Below are the code and all the weights of a small trained network. Each question names an input and a class and asks about switching units off, where a switched-off unit gives its printed mean instead of its output.

import numpy as np


def w(rows, s, z=0):
    codes = np.array(rows[::2]) - 128.0
    scale = np.full(codes.shape[1], s)
    scale[-1] = z or s
    return codes * scale


def f(y):
    return y / 2 * (1 + np.tanh(0.7978845608 * (y + 0.044715 * y**3)))


def log_softmax(a):
    a = a - a.max(-1, keepdims=True)
    return a - np.log(np.exp(a).sum(-1, keepdims=True))


def net(x, mask):
    res = np.array(x, float).reshape(1, 4) / 4 @ E
    y = f(res @ A[0][:, :-1].T + A[0][:, -1])
    res = res + np.where(mask, y, B[0][:, -1]) @ B[0][:, :-1]
    return log_softmax(res[-1] @ U[:, :-1].T + U[:, -1])


A, B = {}, {}
E = w([
[10,91,69,101,97,172,140],'x0',
[126,69,133,96,221,83,68],'x1',
[115,76,188,204,181,215,131],'x2',
[194,73,46,198,68,141,85],'x3',
],0.011)
A[0] = w([
[122,55,85,136,193,73,54,65],'n1',
[88,164,124,56,153,44,161,110],'n2',
[213,193,223,202,139,61,74,127],'n3',
[124,171,29,97,100,36,83,59],'n4',
[163,48,109,68,193,78,35,79],'n5',
[156,97,34,183,118,141,62,45],'n6',
[103,50,136,67,221,99,73,130],'n7',
[173,68,9,186,126,116,105,43],'n8',
[49,68,66,129,81,128,156,70],'n9',
[126,2,160,219,154,193,165,192],'n10',
[48,46,58,108,112,142,122,37],'n11',
[165,64,49,171,60,113,82,47],'n12',
[205,118,124,180,120,83,87,88],'n13',
[20,56,53,106,170,133,184,78],'n14',
[174,206,165,185,22,205,216,252],'n15',
[177,208,69,100,37,70,59,124],'n16',
[134,161,48,45,85,79,62,87],'n17',
],0.0074,0.0038)
B[0] = w([
[87,188,54,135,89,98,71,201],'n1',
[138,151,224,146,213,181,117,208],'n2',
[222,74,86,43,189,105,174,247],'n3',
[160,123,169,206,173,233,29,208],'n4',
[117,178,27,108,98,74,119,226],'n5',
[60,196,195,81,220,161,194,188],'n6',
[50,220,41,135,155,121,118,232],'n7',
[43,176,180,109,218,149,231,200],'n8',
[254,85,61,30,164,79,117,181],'n9',
[158,172,142,173,164,191,16,238],'n10',
[222,28,103,48,188,96,142,185],'n11',
[57,215,174,74,201,143,228,200],'n12',
[166,92,100,88,179,131,209,188],'n13',
[223,96,151,15,181,141,126,203],'n14',
[83,176,38,89,141,51,63,254],'n15',
[119,97,102,121,198,203,62,227],'n16',
[139,145,173,176,156,219,52,211],'n17',
],0.0068,0.0093)
U = w([
[66,182,182,36,183,126,195,182],'0',
[246,26,75,9,151,79,122,109],'1',
[84,181,10,78,104,74,69,227],'2',
[162,93,160,161,155,218,2,41],'3',
[117,90,89,112,85,91,68,154],'4',
[119,58,120,161,24,37,144,3],'5',
],0.007,0.0046)

Each question gives the input, the list of numbers given to net, and the class t.
The units are the neurons (one row each of A and B). Each row of codes is followed by its name. A weight is (code - 128) times the scale printed after its matrix; where a second scale follows, it is the last column's (A, B and U).
mask holds one flag per neuron, in row order. A switched-off neuron (its flag False) gives its mean, the last column of its row in B, instead of its output. The means were averaged over made-up inputs and are rounded, as every weight is.
A unit's drop is (log p(t) with every unit on - log p(t) with that unit switched off) / (log p(t) with every unit on - log p(t) with every unit switched off).
The circuit of an input: a set's keep is (log p(t) with only the set's units on - log p(t) with every unit switched off) / (log p(t) with every unit on - log p(t) with every unit switched off). Starting from the 12 units with the biggest drops (on a tie, the unit counted first), units are removed one at a time, each time the one whose removal leaves the highest keep (on an exact tie, the one counted first), for as long as the keep stays at least 0.8.
units of the circuit, in order: the units of the circuit, biggest drop first
most important unit: the unit with the biggest drop
k most important neurons: the k neurons with the biggest drops, biggest first
drop when u is switched off: that unit's drop, to one decimal
input [-5,6,-7,6], class 3: 4 most important neurons : (n4; n17; n16; n15)
input [3,-3,-3,6], class 0: most important unit : n12
input [5,-2,-5,5], class 0: units of the circuit, in order : (n12; n8)
input [3,-5,-8,1], class 3: units of the circuit, in order : (n4; n17)
input [-1,0,3,2], class 4: 2 most important neurons : (n4; n17)
input [-5,8,-2,-4], class 2: units of the circuit, in order : (n7; n5)
input [5,-3,2,3], class 1: 3 most important neurons : (n9; n11; n7)
input [8,7,5,7], class 1: 3 most important neurons : (n11; n9; n14)
input [-1,1,-3,4], class 0: units of the circuit, in order : (n12; n8; n6)
input [4,6,1,-1], class 2: units of the circuit, in order : (n7; n1)
input [5,-7,-8,7], class 3: 3 most important neurons : (n4; n17; n16)
input [-2,3,6,-5], class 3: 2 most important neurons : (n10; n12)
input [0,-4,-1,4], class 0: 2 most important neurons : (n12; n5)
input [8,8,1,-7], class 1: 2 most important neurons : (n14; n11)
input [3,6,0,7], class 0: most important unit : n8
input [8,8,7,-3], class 1: 4 most important neurons : (n14; n11; n9; n15)
input [8,5,-5,-5], class 1: 2 most important neurons : (n14; n11)
input [-8,3,5,8], class 0: 3 most important neurons : (n8; n6; n12)
input [-8,-4,-8,-4], class 1: 4 most important neurons : (n3; n10; n15; n7)
input [-7,8,-1,6], class 2: units of the circuit, in order : (n1)
input [-1,5,5,3], class 2: drop when n2 is switched off : 0.2
input [-6,8,1,4], class 2: drop when n7 is switched off : 0.3
input [3,-5,8,-5], class 3: drop when n8 is switched off : 0.1
